Here is a tiny trained network, its code and every weight. The questions are about switching its units off for an input and a class, where a switched-off unit gives its printed mean instead of its output.

import numpy as np


def w(rows, s, z=0):
    codes = np.array(rows[::2]) - 128.0
    scale = np.full(codes.shape[1], s)
    scale[-1] = z or s
    return codes * scale


def norm(h):
    return h / np.sqrt((h * h).mean(-1, keepdims=True) + 1e-5)


def f(y):
    return y / 2 * (1 + np.tanh(0.7978845608 * (y + 0.044715 * y**3)))


def log_softmax(a):
    a = a - a.max(-1, keepdims=True)
    return a - np.log(np.exp(a).sum(-1, keepdims=True))


def net(x, mask):
    res = np.array(x, float).reshape(1, 5) / 4 @ E
    u = 0
    for l in range(2):
        y = f(norm(res) @ A[l][:, :-1].T + A[l][:, -1])
        res = res + np.where(mask[u : u + 12], y, B[l][:, -1]) @ B[l][:, :-1]
        u += 12
    return log_softmax(norm(res)[-1] @ U[:, :-1].T + U[:, -1])


A, B = {}, {}
E = w([
[132,98,145],'x0',
[68,26,116],'x1',
[129,122,86],'x2',
[111,134,220],'x3',
[2,193,123],'x4',
],0.0098)
A[0] = w([
[143,226,117,110],'0.n0',
[103,160,5,255],'0.n1',
[145,197,118,113],'0.n2',
[79,157,180,230],'0.n3',
[165,126,129,33],'0.n4',
[179,125,142,10],'0.n5',
[121,130,77,199],'0.n6',
[70,121,138,213],'0.n7',
[57,124,135,60],'0.n8',
[97,73,85,79],'0.n9',
[172,151,144,117],'0.n10',
[153,114,180,166],'0.n11',
],0.016,0.0034)
B[0] = w([
[199,250,102,199],'0.n0',
[162,99,57,254],'0.n1',
[167,158,72,171],'0.n2',
[60,209,112,216],'0.n3',
[105,129,149,128],'0.n4',
[115,145,149,139],'0.n5',
[160,98,58,170],'0.n6',
[60,138,106,202],'0.n7',
[106,119,123,180],'0.n8',
[141,115,105,176],'0.n9',
[130,147,143,153],'0.n10',
[87,126,191,167],'0.n11',
],0.011,0.0076)
A[1] = w([
[170,174,161,99],'1.n0',
[195,116,181,131],'1.n1',
[248,107,189,187],'1.n2',
[155,140,29,174],'1.n3',
[161,102,214,2],'1.n4',
[70,70,183,109],'1.n5',
[133,185,210,219],'1.n6',
[111,130,128,107],'1.n7',
[199,130,79,122],'1.n8',
[148,61,127,69],'1.n9',
[128,195,119,95],'1.n10',
[143,143,168,36],'1.n11',
],0.015,0.0051)
B[1] = w([
[188,84,149,155],'1.n0',
[111,87,168,165],'1.n1',
[123,172,251,221],'1.n2',
[153,90,126,254],'1.n3',
[133,67,125,149],'1.n4',
[96,177,180,173],'1.n5',
[138,51,134,212],'1.n6',
[94,121,108,126],'1.n7',
[104,72,149,195],'1.n8',
[172,144,129,147],'1.n9',
[144,168,157,168],'1.n10',
[152,115,94,120],'1.n11',
],0.011,0.0077)
U = w([
[118,49,52,135],'0',
[106,146,32,166],'1',
[130,106,242,67],'2',
[169,113,169,120],'3',
[166,119,226,144],'4',
[171,227,124,208],'5',
[248,186,81,3],'6',
[6,138,142,166],'7',
],0.018,0.0059)

Each question gives the input, the list of numbers given to net, and the class t.
The units are the neurons (one row each of A and B). Each row of codes is followed by its name. A weight is (code - 128) times the scale printed after its matrix; where a second scale follows, it is the last column's (A, B and U).
mask holds one flag per neuron, layer by layer. A switched-off neuron (its flag False) gives its mean, the last column of its row in B, instead of its output. The means were averaged over made-up inputs and are rounded, as every weight is.
A unit's drop is (log p(t) with every unit on - log p(t) with that unit switched off) / (log p(t) with every unit on - log p(t) with every unit switched off).
The circuit of an input: a set's keep is (log p(t) with only the set's units on - log p(t) with every unit switched off) / (log p(t) with every unit on - log p(t) with every unit switched off). Starting from the 12 units with the biggest drops (on a tie, the unit counted first), units are removed one at a time, each time the one whose removal leaves the highest keep (on an exact tie, the one counted first), for as long as the keep stays at least 0.8.
units of the circuit, in order: the units of the circuit, biggest drop first
k most important neurons: the k neurons with the biggest drops, biggest first
k most important neurons of layer l: the k neurons of layer l with the biggest drops, biggest first
drop of u: that unit's drop, to one decimal
input [1,1,5,1,-2], class 4: units of the circuit, in order => 0.n3, 0.n7, 1.n2
input [1,-1,-3,-6,8], class 0: units of the circuit, in order => 0.n1
input [-5,5,1,1,-4], class 2: 2 most important neurons of layer 0 => 0.n1, 0.n3
input [-2,3,-1,-2,-3], class 2: units of the circuit, in order => 0.n3, 0.n7, 1.n2
input [-6,-2,6,7,8], class 1: units of the circuit, in order => 1.n2, 0.n11
input [5,-3,-3,-7,3], class 0: units of the circuit, in order => 1.n8, 0.n3
input [-2,4,-3,-8,7], class 0: units of the circuit, in order => 0.n1, 1.n3
input [-8,7,8,6,1], class 1: 2 most important neurons of layer 0 => 0.n11, 0.n9
input [-1,-3,0,-7,4], class 0: 3 most important neurons of layer 0 => 0.n1, 0.n6, 0.n3
input [1,8,6,3,-5], class 4: 2 most important neurons of layer 0 => 0.n1, 0.n3
input [-6,6,5,1,5], class 1: 2 most important neurons => 0.n1, 1.n2
input [-5,2,-4,-2,8], class 1: 2 most important neurons of layer 0 => 0.n1, 0.n11
input [-6,-2,4,3,5], class 1: 2 most important neurons of layer 1 => 1.n2, 1.n5
input [-3,-8,6,-6,6], class 6: most important neuron => 0.n0
input [8,-2,6,-4,7], class 0: 2 most important neurons of layer 0 => 0.n1, 0.n6
input [-8,7,7,4,3], class 1: 2 most important neurons => 1.n2, 0.n11
input [-7,5,6,6,8], class 1: 2 most important neurons of layer 0 => 0.n11, 0.n3
input [-2,-8,-6,-8,-8], class 3: drop of 1.n2 => 0.1
input [-5,8,-1,-6,8], class 0: drop of 1.n2 => 0.1
input [5,3,6,-3,-8], class 4: drop of 1.n2 => 0.4
input [5,4,3,-6,6], class 0: most important neuron of layer 0 => 0.n1
